Below is a small trained network, with its code and all its weights. Each question gives an input and a target symbol and asks what happens when units are switched off, that is, made to give their printed mean instead of their output.

import numpy as np


def w(rows, s, z=0):
    codes = np.array(rows[::2]) - 128.0
    scale = np.full(codes.shape[1], s)
    scale[-1] = z or s
    return codes * scale


def norm(h):
    return h / np.sqrt((h * h).mean(-1, keepdims=True) + 1e-5)


def f(y):
    return y / 2 * (1 + np.tanh(0.7978845608 * (y + 0.044715 * y**3)))


def softmax(a):
    e = np.exp(a - a.max(-1, keepdims=True))
    return e / e.sum(-1, keepdims=True)


def log_softmax(a):
    a = a - a.max(-1, keepdims=True)
    return a - np.log(np.exp(a).sum(-1, keepdims=True))


def net(x, mask):
    ids = ['αβγδεζηλμξπτφψω'.index(c) for c in x.split()]
    T = len(ids)
    res = E[ids] + P[:T]
    u = 0
    for l in range(3):
        q, k, v = (norm(res) @ M[l].T for M in (Q, K, V))
        z = softmax(np.where(np.tri(T) > 0, q @ k.T / 4**0.5, -1e9)) @ v
        res = res + np.where(mask[u], z, O[l][:, -1]) @ O[l][:, :-1]
        u += 1
        y = f(norm(res) @ A[l][:, :-1].T + A[l][:, -1])
        res = res + np.where(mask[u : u + 4], y, B[l][:, -1]) @ B[l][:, :-1]
        u += 4
    return log_softmax(norm(res)[-1] @ U[:, :-1].T + U[:, -1])


Q, K, V, O, A, B = {}, {}, {}, {}, {}, {}
E = w([
[128,121,97],'α',
[111,155,116],'β',
[105,158,123],'γ',
[118,125,73],'δ',
[120,153,174],'ε',
[117,129,102],'ζ',
[123,122,94],'η',
[60,160,145],'λ',
[128,89,67],'μ',
[155,93,255],'ξ',
[105,15,143],'π',
[117,240,162],'τ',
[163,36,201],'φ',
[219,184,97],'ψ',
[154,239,53],'ω',
],0.025)
P = w([
[129,94,91],'0',
[85,110,59],'1',
[117,13,100],'2',
[142,56,134],'3',
[159,44,113],'4',
[156,24,89],'5',
[144,21,109],'6',
[146,20,81],'7',
[165,36,92],'8',
[162,2,12],'9',
],0.0047)
Q[0] = w([
[171,123,132],'0.h0',
[110,55,175],'0.h0',
[158,29,213],'0.h0',
[244,180,184],'0.h0',
],0.011)
K[0] = w([
[1,141,161],'0.h0',
[225,120,166],'0.h0',
[219,143,130],'0.h0',
[58,120,113],'0.h0',
],0.0096)
V[0] = w([
[93,2,156],'0.h0',
[155,133,127],'0.h0',
[176,87,178],'0.h0',
[168,153,117],'0.h0',
],0.0085)
O[0] = w([
[91,185,2,255],'0.h0',
[159,130,191,85],'0.h0',
[234,188,206,31],'0.h0',
[192,22,137,60],'0.h0',
],0.0043,0.0021)
A[0] = w([
[242,254,45,3],'0.n0',
[212,238,215,210],'0.n1',
[191,143,132,216],'0.n2',
[57,109,152,111],'0.n3',
],0.0068,0.0026)
B[0] = w([
[249,154,141,129],'0.n0',
[105,166,120,179],'0.n1',
[82,227,186,132],'0.n2',
[173,254,132,254],'0.n3',
],0.0091,0.0015)
Q[1] = w([
[151,252,128],'1.h0',
[75,50,118],'1.h0',
[171,108,34],'1.h0',
[161,254,72],'1.h0',
],0.0065)
K[1] = w([
[192,159,100],'1.h0',
[189,152,185],'1.h0',
[73,138,168],'1.h0',
[1,51,231],'1.h0',
],0.0057)
V[1] = w([
[132,178,16],'1.h0',
[218,254,67],'1.h0',
[149,192,47],'1.h0',
[239,131,89],'1.h0',
],0.0084)
O[1] = w([
[160,151,114,222],'1.h0',
[179,217,9,75],'1.h0',
[164,138,117,176],'1.h0',
[188,98,119,3],'1.h0',
],0.014,0.0041)
A[1] = w([
[114,255,225,2],'1.n0',
[70,91,56,99],'1.n1',
[165,174,210,62],'1.n2',
[177,148,17,94],'1.n3',
],0.0079,0.0037)
B[1] = w([
[115,122,56,204],'1.n0',
[1,247,149,253],'1.n1',
[20,214,153,125],'1.n2',
[237,65,107,173],'1.n3',
],0.0077,0.0031)
Q[2] = w([
[60,171,56],'2.h0',
[36,6,179],'2.h0',
[255,230,105],'2.h0',
[146,97,245],'2.h0',
],0.0086)
K[2] = w([
[171,194,128],'2.h0',
[123,9,231],'2.h0',
[117,225,87],'2.h0',
[73,80,152],'2.h0',
],0.012)
V[2] = w([
[148,72,155],'2.h0',
[176,213,128],'2.h0',
[165,173,255],'2.h0',
[153,90,92],'2.h0',
],0.012)
O[2] = w([
[113,107,254,8],'2.h0',
[173,246,76,14],'2.h0',
[162,192,213,20],'2.h0',
[74,101,143,6],'2.h0',
],0.0096,0.0014)
A[2] = w([
[104,117,84,2],'2.n0',
[186,64,132,187],'2.n1',
[128,135,143,2],'2.n2',
[212,104,246,106],'2.n3',
],0.011,0.0042)
B[2] = w([
[59,161,149,124],'2.n0',
[180,153,252,157],'2.n1',
[37,115,79,44],'2.n2',
[108,189,100,250],'2.n3',
],0.013,0.0018)
U = w([
[165,73,105,161],'α',
[127,148,115,43],'β',
[114,154,111,46],'γ',
[108,122,102,110],'δ',
[128,181,127,56],'ε',
[109,121,101,65],'ζ',
[117,90,78,132],'η',
[9,177,95,138],'λ',
[100,96,97,87],'μ',
[127,214,221,175],'ξ',
[79,41,177,109],'π',
[126,207,123,140],'τ',
[134,134,199,142],'φ',
[217,178,136,254],'ψ',
[182,173,106,157],'ω',
],0.016,0.0073)

Each question gives the input, a string of symbols that net reads in full, and the target symbol t.
The units are the heads (4 rows each of Q, K, V and O) and the neurons (one row each of A and B). Each row of codes is followed by its name. A weight is (code - 128) times the scale printed after its matrix; where a second scale follows, it is the last column's (O, A, B and U).
mask holds one flag per unit, layer by layer, with each layer's heads first. A switched-off unit (its flag False) gives its mean, the last column of its rows in O or B, instead of its output. The means were averaged over made-up inputs and are rounded, as every weight is.
A unit's drop is (log p(t) with every unit on - log p(t) with that unit switched off) / (log p(t) with every unit on - log p(t) with every unit switched off).
The circuit of an input: a set's keep is (log p(t) with only the set's units on - log p(t) with every unit switched off) / (log p(t) with every unit on - log p(t) with every unit switched off). Starting from the 12 units with the biggest drops (on a tie, the unit counted first), units are removed one at a time, each time the one whose removal leaves the highest keep (on an exact tie, the one counted first), for as long as the keep stays at least 0.8.
units of the circuit, in order: the units of the circuit, biggest drop first
unit that matters most: the unit with the biggest drop
k most important neurons: the k neurons with the biggest drops, biggest first
top k neurons in layer l: the k neurons of layer l with the biggest drops, biggest first
drop when u is switched off: that unit's drop, to one decimal
input ζ ψ ξ μ ψ ξ α, target ψ: most important neuron	[2.n1]
input η π ξ λ γ ζ π λ, target π: units of the circuit, in order	[1.h0 2.h0]
input λ λ ψ λ ξ λ γ, target ξ: units of the circuit, in order	[2.h0 0.h0 1.h0]
input λ λ π λ μ, target π: units of the circuit, in order	[2.h0 1.h0]
input η λ ζ ξ γ α, target ξ: units of the circuit, in order	[2.h0 0.n3]
input λ λ α λ λ ψ ψ ξ, target ψ: 2 most important neurons	[0.n3 1.n1]
input π α π ψ λ ξ ψ μ, target ψ: units of the circuit, in order	[0.h0 1.h0 2.h0 0.n2]
input λ λ π ε, target π: units of the circuit, in order	[2.h0 1.n1]
input λ ψ α, target ψ: units of the circuit, in order	[1.h0 0.h0]
input λ λ ε, target λ: 2 most important neurons	[1.n0 0.n3]
input η α π μ, target π: units of the circuit, in order	[1.h0 2.h0 0.n3]
input λ λ η ξ ε ψ α η ξ ζ, target ξ: units of the circuit, in order	[2.h0 1.h0]
input λ γ η η ξ μ, target ξ: 2 most important neurons	[1.n1 0.n0]
input π λ λ ζ π α ξ λ π α, target π: units of the circuit, in order	[1.h0]
input λ α α η π λ λ λ π γ, target π: units of the circuit, in order	[1.h0 2.h0]
input λ ζ λ η π α α, target π: units of the circuit, in order	[2.h0 1.h0]
input β ψ λ, target ψ: units of the circuit, in order	[1.h0 0.h0]
input α ξ π λ τ ψ ψ λ ζ, target ψ: 2 most important neurons	[0.n3 1.n3]
input ξ λ ξ μ, target ξ: units of the circuit, in order	[2.h0 1.h0 0.h0]
input α ξ π λ α α λ η, target π: unit that matters most	0.n3
input ξ τ ζ π π β, target π: drop when 2.n3 is switched off	0.0
input α ψ τ, target ψ: drop when 1.h0 is switched off	0.5
input η ξ η, target ξ: drop when 2.h0 is switched off	0.9
input ε λ ψ ξ φ, target ψ: drop when 1.h0 is switched off	0.7
input ξ λ ζ, target ξ: top 2 neurons in layer 0	[0.n3 0.n0]
